Here is a tiny trained network, its code and every weight. The questions are about switching its units off for an input and a class, where a switched-off unit gives its printed mean instead of its output.

import numpy as np


def w(rows, s, z=0):
    codes = np.array(rows[::2]) - 128.0
    scale = np.full(codes.shape[1], s)
    scale[-1] = z or s
    return codes * scale


def norm(h):
    return h / np.sqrt((h * h).mean(-1, keepdims=True) + 1e-5)


def f(y):
    return np.maximum(y, 0)


def log_softmax(a):
    a = a - a.max(-1, keepdims=True)
    return a - np.log(np.exp(a).sum(-1, keepdims=True))


def net(x, mask):
    res = np.array(x, float).reshape(1, 3) / 4 @ E
    u = 0
    for l in range(2):
        y = f(norm(res) @ A[l][:, :-1].T + A[l][:, -1])
        res = res + np.where(mask[u : u + 4], y, B[l][:, -1]) @ B[l][:, :-1]
        u += 4
    return log_softmax(norm(res)[-1] @ U[:, :-1].T + U[:, -1])


A, B = {}, {}
E = w([
[45,212,185,122,192,157,231,170,47,125,149,171],'x0',
[116,96,107,179,192,111,161,5,149,123,208,109],'x1',
[121,127,132,112,129,126,133,130,136,125,128,112],'x2',
],0.0019)
A[0] = w([
[231,63,125,84,33,73,15,205,226,163,35,123,35],'L0N0',
[128,127,118,143,144,116,116,149,140,151,117,115,89],'L0N1',
[217,31,42,202,109,88,65,11,181,123,164,47,27],'L0N2',
[68,167,166,113,133,160,185,253,40,155,66,136,8],'L0N3',
],0.0017,0.0012)
B[0] = w([
[71,130,43,230,104,165,253,112,15,77,107,42,254],'L0N0',
[146,134,147,113,98,103,146,135,128,133,120,130,130],'L0N1',
[153,119,162,34,147,86,59,181,181,177,120,233,252],'L0N2',
[146,167,180,85,91,157,64,151,198,100,111,224,204],'L0N3',
],0.0025,0.0033)
A[1] = w([
[94,141,141,169,164,142,190,78,96,124,169,124,65],'L1N0',
[160,87,107,139,131,105,100,61,190,130,139,115,38],'L1N1',
[130,120,85,182,88,146,157,139,63,97,93,3,89],'L1N2',
[107,136,128,147,155,133,175,88,102,120,139,98,2],'L1N3',
],0.0046,0.0014)
B[1] = w([
[105,22,34,115,60,127,83,110,102,146,111,34,224],'L1N0',
[101,186,223,127,198,109,148,181,151,183,186,144,234],'L1N1',
[193,101,11,158,109,46,57,88,148,123,87,252,255],'L1N2',
[113,21,53,76,130,181,166,115,95,145,140,78,175],'L1N3',
],0.0036,0.0037)
U = w([
[182,102,2,156,83,74,87,129,124,106,59,176,177],'0',
[180,140,166,168,131,141,168,86,122,70,114,50,18],'1',
[173,136,155,145,121,153,140,93,118,102,120,55,46],'2',
[144,124,198,124,204,73,107,124,193,181,191,129,192],'3',
[93,215,203,98,107,184,152,181,100,80,84,178,181],'4',
[161,151,154,157,137,139,156,87,138,48,110,37,4],'5',
[151,144,142,146,130,137,148,98,128,97,116,67,41],'6',
[64,25,42,107,130,154,156,82,69,140,155,20,182],'7',
],0.0093,0.0041)

Each question gives the input, the list of numbers given to net, and the class t.
The units are the neurons (one row each of A and B). Each row of codes is followed by its name. A weight is (code - 128) times the scale printed after its matrix; where a second scale follows, it is the last column's (A, B and U).
mask holds one flag per neuron, layer by layer. A switched-off neuron (its flag False) gives its mean, the last column of its row in B, instead of its output. The means were averaged over made-up inputs and are rounded, as every weight is.
A unit's drop is (log p(t) with every unit on - log p(t) with that unit switched off) / (log p(t) with every unit on - log p(t) with every unit switched off).
The circuit of an input: a set's keep is (log p(t) with only the set's units on - log p(t) with every unit switched off) / (log p(t) with every unit on - log p(t) with every unit switched off). Starting from all 8 units, units are removed one at a time, each time the one whose removal leaves the highest keep (on an exact tie, the one counted first), for as long as the keep stays at least 0.8.
circuit, biggest first: the units of the circuit, biggest drop first
k most important neurons: the k neurons with the biggest drops, biggest first
drop of u: that unit's drop, to one decimal
input [1,-6,1], class 4: 2 most important neurons -> [L0N3; L1N2]
input [7,2,2], class 7: circuit, biggest first -> [L1N0]
input [0,6,-6], class 3: 3 most important neurons -> [L0N0; L0N2; L1N1]
input [1,4,-6], class 7: 2 most important neurons -> [L0N3; L1N0]
input [3,1,-4], class 7: 2 most important neurons -> [L0N2; L1N2]
input [0,7,5], class 3: 3 most important neurons -> [L0N0; L0N2; L1N1]
input [-6,1,-2], class 3: 3 most important neurons -> [L0N2; L1N1; L1N2]
input [8,1,-4], class 7: 2 most important neurons -> [L0N2; L1N0]
input [2,-2,-8], class 4: drop of L1N2 -> 0.3
input [-4,5,-4], class 3: drop of L1N2 -> 0.0
input [-7,3,-7], class 3: drop of L0N2 -> 0.1
input [-1,1,6], class 3: drop of L1N2 -> 0.1
